Here is a tiny trained network, its code and every weight. The questions are about switching its units off for an input and a class, where a switched-off unit gives its printed mean instead of its output.

import numpy as np


def w(rows, s, z=0):
    codes = np.array(rows[::2]) - 128.0
    scale = np.full(codes.shape[1], s)
    scale[-1] = z or s
    return codes * scale


def f(y):
    return np.maximum(y, 0)


def log_softmax(a):
    a = a - a.max(-1, keepdims=True)
    return a - np.log(np.exp(a).sum(-1, keepdims=True))


def net(x, mask):
    res = np.array(x, float).reshape(1, 5) / 4 @ E
    y = f(res @ A[0][:, :-1].T + A[0][:, -1])
    res = res + np.where(mask, y, B[0][:, -1]) @ B[0][:, :-1]
    return log_softmax(res[-1] @ U[:, :-1].T + U[:, -1])


A, B = {}, {}
E = w([
[112,174,197,168,171,95,77,96,93,9,146],'x0',
[135,30,138,111,184,51,128,177,149,151,147],'x1',
[111,144,127,115,80,99,241,113,38,176,24],'x2',
[88,144,244,170,153,148,137,138,47,110,149],'x3',
[127,164,85,140,144,51,190,182,223,81,104],'x4',
],0.012)
A[0] = w([
[124,137,251,135,139,125,136,124,48,99,127,188],'neuron 0',
[128,101,134,129,152,15,139,142,164,45,126,89],'neuron 1',
[138,136,57,118,102,89,227,126,79,212,68,60],'neuron 2',
[129,135,133,134,136,99,125,146,147,105,130,120],'neuron 3',
[126,159,175,133,125,106,129,114,35,65,107,10],'neuron 4',
[140,149,137,134,133,142,120,122,127,131,122,140],'neuron 5',
[128,120,123,129,127,104,160,135,113,148,104,57],'neuron 6',
[129,187,119,122,110,154,109,97,76,68,108,79],'neuron 7',
[128,81,206,132,141,129,148,147,124,186,141,4],'neuron 8',
[121,45,58,114,128,110,93,116,141,183,124,77],'neuron 9',
[129,213,167,138,127,210,131,125,131,91,132,91],'neuron 10',
],0.019,0.0034)
B[0] = w([
[129,125,225,129,144,133,167,156,41,134,132,254],'neuron 0',
[130,137,153,133,167,70,132,156,251,133,129,224],'neuron 1',
[41,112,55,128,99,104,132,117,108,152,61,247],'neuron 2',
[88,86,143,110,152,126,115,75,164,115,157,161],'neuron 3',
[188,120,164,121,161,134,95,39,87,141,100,221],'neuron 4',
[124,178,101,150,130,138,178,137,129,103,127,145],'neuron 5',
[100,127,93,132,121,117,150,128,130,102,106,162],'neuron 6',
[130,130,124,136,133,150,156,37,163,99,120,201],'neuron 7',
[106,107,123,124,136,122,139,214,90,153,157,173],'neuron 8',
[204,139,81,133,149,168,127,121,109,153,147,208],'neuron 9',
[117,143,125,118,53,142,83,151,141,56,159,207],'neuron 10',
],0.018,0.031)
U = w([
[57,78,245,162,178,98,180,213,43,156,159,86],'0',
[78,140,254,178,150,110,150,57,79,81,116,73],'1',
[176,100,47,139,166,190,113,153,151,211,192,171],'2',
[12,87,46,135,114,108,182,132,124,210,59,170],'3',
[60,164,130,170,70,200,95,126,168,74,222,153],'4',
[153,142,127,146,163,37,93,173,119,198,59,2],'5',
[84,98,152,164,227,49,140,161,236,146,176,169],'6',
],0.0076,0.005)

Each question gives the input, the list of numbers given to net, and the class t.
The units are the neurons (one row each of A and B). Each row of codes is followed by its name. A weight is (code - 128) times the scale printed after its matrix; where a second scale follows, it is the last column's (A, B and U).
mask holds one flag per neuron, in row order. A switched-off neuron (its flag False) gives its mean, the last column of its row in B, instead of its output. The means were averaged over made-up inputs and are rounded, as every weight is.
A unit's drop is (log p(t) with every unit on - log p(t) with that unit switched off) / (log p(t) with every unit on - log p(t) with every unit switched off).
The circuit of an input: a set's keep is (log p(t) with only the set's units on - log p(t) with every unit switched off) / (log p(t) with every unit on - log p(t) with every unit switched off). Starting from all 11 units, units are removed one at a time, each time the one whose removal leaves the highest keep (on an exact tie, the one counted first), for as long as the keep stays at least 0.8.
circuit, biggest first: the units of the circuit, biggest drop first
unit that matters most: the unit with the biggest drop
k most important neurons: the k neurons with the biggest drops, biggest first
drop of u: that unit's drop, to one decimal
input [-6,2,-5,-5,3], class 2: circuit, biggest first -> [neuron 9]
input [-8,-5,-6,6,6], class 4: circuit, biggest first -> [neuron 0; neuron 2; neuron 1]
input [7,-6,-2,-2,5], class 4: 2 most important neurons -> [neuron 10; neuron 0]
input [-4,-5,-3,2,8], class 4: circuit, biggest first -> [neuron 2; neuron 1; neuron 0]
input [3,-3,-4,2,3], class 4: 2 most important neurons -> [neuron 10; neuron 0]
input [-2,1,-3,-2,0], class 2: 2 most important neurons -> [neuron 2; neuron 0]
input [1,6,-5,-1,-7], class 2: 2 most important neurons -> [neuron 0; neuron 9]
input [3,-2,-3,0,1], class 4: circuit, biggest first -> [neuron 0; neuron 10]
input [1,1,-2,-7,1], class 6: 2 most important neurons -> [neuron 4; neuron 1]
input [7,7,8,6,-5], class 0: 2 most important neurons -> [neuron 0; neuron 8]
input [-6,8,1,8,8], class 6: 2 most important neurons -> [neuron 1; neuron 3]
input [5,6,6,-5,1], class 3: 2 most important neurons -> [neuron 2; neuron 6]
input [7,5,-4,6,2], class 0: 2 most important neurons -> [neuron 0; neuron 7]
input [1,-8,-3,1,-3], class 4: unit that matters most -> neuron 10
input [-5,-6,-2,-6,-6], class 2: drop of neuron 9 -> 0.8
input [-1,-8,-6,4,-5], class 4: drop of neuron 10 -> 2.6
input [8,-5,-7,-4,-4], class 4: drop of neuron 10 -> 1.4
input [-6,-5,5,6,-3], class 3: drop of neuron 2 -> 4.3
